Here is a tiny trained network, its code and every weight. The questions are about switching its units off for an input and a class, where a switched-off unit gives its printed mean instead of its output.

import numpy as np


def w(rows, s, z=0):
    codes = np.array(rows[::2]) - 128.0
    scale = np.full(codes.shape[1], s)
    scale[-1] = z or s
    return codes * scale


def norm(h):
    return h / np.sqrt((h * h).mean(-1, keepdims=True) + 1e-5)


def f(y):
    return y / 2 * (1 + np.tanh(0.7978845608 * (y + 0.044715 * y**3)))


def log_softmax(a):
    a = a - a.max(-1, keepdims=True)
    return a - np.log(np.exp(a).sum(-1, keepdims=True))


def net(x, mask):
    res = np.array(x, float).reshape(1, 8) / 4 @ E
    u = 0
    for l in range(2):
        y = f(norm(res) @ A[l][:, :-1].T + A[l][:, -1])
        res = res + np.where(mask[u : u + 14], y, B[l][:, -1]) @ B[l][:, :-1]
        u += 14
    return log_softmax(norm(res)[-1] @ U[:, :-1].T + U[:, -1])


A, B = {}, {}
E = w([
[130,125,128,126],'x0',
[138,128,130,125],'x1',
[133,128,128,129],'x2',
[85,42,77,8],'x3',
[117,214,101,79],'x4',
[230,110,146,104],'x5',
[113,125,253,117],'x6',
[140,127,132,126],'x7',
],0.0078)
A[0] = w([
[51,155,231,91,143],'0.n1',
[138,186,114,61,38],'0.n2',
[134,73,143,103,193],'0.n3',
[132,111,125,154,82],'0.n4',
[143,115,141,172,202],'0.n5',
[105,143,87,144,144],'0.n6',
[119,137,99,166,111],'0.n7',
[153,98,71,145,17],'0.n8',
[148,141,89,134,52],'0.n9',
[123,141,9,165,224],'0.n10',
[120,237,91,93,80],'0.n11',
[153,169,132,186,7],'0.n12',
[173,224,151,40,170],'0.n13',
[158,11,126,213,52],'0.n14',
],0.012,0.0016)
B[0] = w([
[226,105,195,159,224],'0.n1',
[67,149,148,148,165],'0.n2',
[97,152,186,97,174],'0.n3',
[111,139,127,140,129],'0.n4',
[122,176,157,139,168],'0.n5',
[158,112,164,131,155],'0.n6',
[141,135,145,121,147],'0.n7',
[162,143,108,154,155],'0.n8',
[145,110,122,168,139],'0.n9',
[224,95,199,145,253],'0.n10',
[74,99,142,241,197],'0.n11',
[113,220,114,89,177],'0.n12',
[64,88,174,193,216],'0.n13',
[22,128,186,248,213],'0.n14',
],0.014,0.0055)
A[1] = w([
[82,134,89,129,45],'1.n1',
[56,121,127,184,111],'1.n2',
[104,175,155,205,131],'1.n3',
[95,200,129,160,107],'1.n4',
[19,47,132,163,84],'1.n5',
[181,84,169,172,110],'1.n6',
[143,97,10,171,189],'1.n7',
[76,164,172,114,219],'1.n8',
[104,141,163,163,120],'1.n9',
[171,188,152,151,138],'1.n10',
[101,95,177,83,251],'1.n11',
[173,79,131,120,79],'1.n12',
[133,156,77,153,169],'1.n13',
[82,42,96,13,246],'1.n14',
],0.012,0.0027)
B[1] = w([
[111,118,115,141,114],'1.n1',
[122,96,148,88,192],'1.n2',
[114,131,107,71,255],'1.n3',
[140,145,128,88,166],'1.n4',
[78,133,136,97,207],'1.n5',
[113,117,98,75,240],'1.n6',
[149,162,221,184,132],'1.n7',
[172,114,69,177,190],'1.n8',
[135,106,95,119,202],'1.n9',
[97,110,94,121,188],'1.n10',
[168,143,50,179,192],'1.n11',
[135,118,92,107,147],'1.n12',
[146,139,181,114,124],'1.n13',
[118,249,116,99,177],'1.n14',
],0.019,0.0082)
U = w([
[28,94,156,159,96],'0',
[147,224,77,84,89],'1',
[254,88,183,186,41],'2',
[132,86,75,68,251],'3',
],0.011,0.0011)

Each question gives the input, the list of numbers given to net, and the class t.
The units are the neurons (one row each of A and B). Each row of codes is followed by its name. A weight is (code - 128) times the scale printed after its matrix; where a second scale follows, it is the last column's (A, B and U).
mask holds one flag per neuron, layer by layer. A switched-off neuron (its flag False) gives its mean, the last column of its row in B, instead of its output. The means were averaged over made-up inputs and are rounded, as every weight is.
A unit's drop is (log p(t) with every unit on - log p(t) with that unit switched off) / (log p(t) with every unit on - log p(t) with every unit switched off).
The circuit of an input: a set's keep is (log p(t) with only the set's units on - log p(t) with every unit switched off) / (log p(t) with every unit on - log p(t) with every unit switched off). Starting from the 12 units with the biggest drops (on a tie, the unit counted first), units are removed one at a time, each time the one whose removal leaves the highest keep (on an exact tie, the one counted first), for as long as the keep stays at least 0.8.
circuit, biggest first: the units of the circuit, biggest drop first
unit that matters most: the unit with the biggest drop
top k neurons: the k neurons with the biggest drops, biggest first
top k neurons in layer l: the k neurons of layer l with the biggest drops, biggest first
drop when u is switched off: that unit's drop, to one decimal
input [-1,-4,-6,2,-2,-8,0,2], class 3: unit that matters most	0.n1
input [-1,1,-3,7,5,-3,0,-6], class 1: circuit, biggest first	[1.n14; 0.n14]
input [-6,-6,-2,3,7,-1,-7,-1], class 0: top 2 neurons	[0.n11; 0.n1]
input [3,8,-5,5,5,5,-7,1], class 2: circuit, biggest first	[1.n7; 1.n3; 0.n5]
input [5,-3,3,7,-5,0,5,-6], class 1: top 3 neurons in layer 0	[0.n10; 0.n13; 0.n11]
input [7,-2,-1,1,4,0,-4,0], class 0: top 3 neurons	[0.n11; 0.n1; 0.n2]
input [3,-4,-4,-6,7,6,4,3], class 0: top 3 neurons	[0.n13; 0.n11; 1.n14]
input [-5,-3,3,4,1,-2,-2,2], class 1: top 2 neurons	[0.n14; 0.n1]
input [6,-8,-1,4,5,3,-5,0], class 0: top 4 neurons	[0.n11; 0.n2; 0.n1; 0.n13]
input [-6,6,6,8,3,3,7,7], class 1: top 2 neurons	[1.n14; 0.n10]
input [-7,-8,3,2,-1,-1,1,0], class 1: top 2 neurons in layer 1	[1.n11; 1.n2]
input [-3,2,1,-3,1,8,-4,7], class 3: top 2 neurons in layer 1	[1.n14; 1.n10]
input [3,0,2,-6,-6,3,5,4], class 0: top 4 neurons in layer 0	[0.n14; 0.n10; 0.n5; 0.n8]
input [-3,3,5,-5,6,4,6,6], class 0: circuit, biggest first	[0.n13]
input [4,-3,-1,-5,-5,8,6,-7], class 3: top 2 neurons	[0.n10; 1.n3]
input [-1,2,-1,-5,-4,-4,-2,-2], class 1: top 2 neurons	[0.n12; 0.n13]
input [-1,2,-4,-4,0,0,8,-2], class 2: top 2 neurons	[0.n1; 1.n14]
input [2,-2,6,7,-3,1,8,-5], class 2: top 2 neurons	[0.n1; 1.n3]
input [8,4,0,0,2,1,3,3], class 2: top 2 neurons	[0.n1; 0.n14]
input [-1,-8,-8,-7,0,-5,7,-2], class 1: unit that matters most	0.n10
input [3,5,2,7,2,0,8,0], class 2: top 3 neurons	[0.n1; 1.n3; 1.n5]
input [-4,6,5,7,-7,4,-5,-4], class 0: top 2 neurons in layer 0	[0.n14; 0.n1]
input [1,1,5,8,8,3,-7,4], class 0: top 3 neurons	[0.n11; 0.n1; 0.n2]
input [-6,4,-6,-4,-6,-6,7,1], class 2: top 2 neurons	[0.n1; 1.n5]
input [5,-7,5,-8,8,3,0,1], class 0: top 2 neurons in layer 0	[0.n11; 0.n13]
input [-2,3,-2,-4,-4,4,3,-2], class 0: top 2 neurons in layer 0	[0.n14; 0.n10]
input [7,7,7,3,-8,1,-1,-3], class 0: circuit, biggest first	[0.n14]
input [-3,-6,-1,3,-4,-8,4,-3], class 3: top 2 neurons	[0.n1; 0.n10]
input [-8,-1,-8,6,0,1,1,-4], class 1: drop when 1.n14 is switched off	0.2
input [-3,7,-1,8,-1,-2,-4,-6], class 1: drop when 1.n14 is switched off	0.5
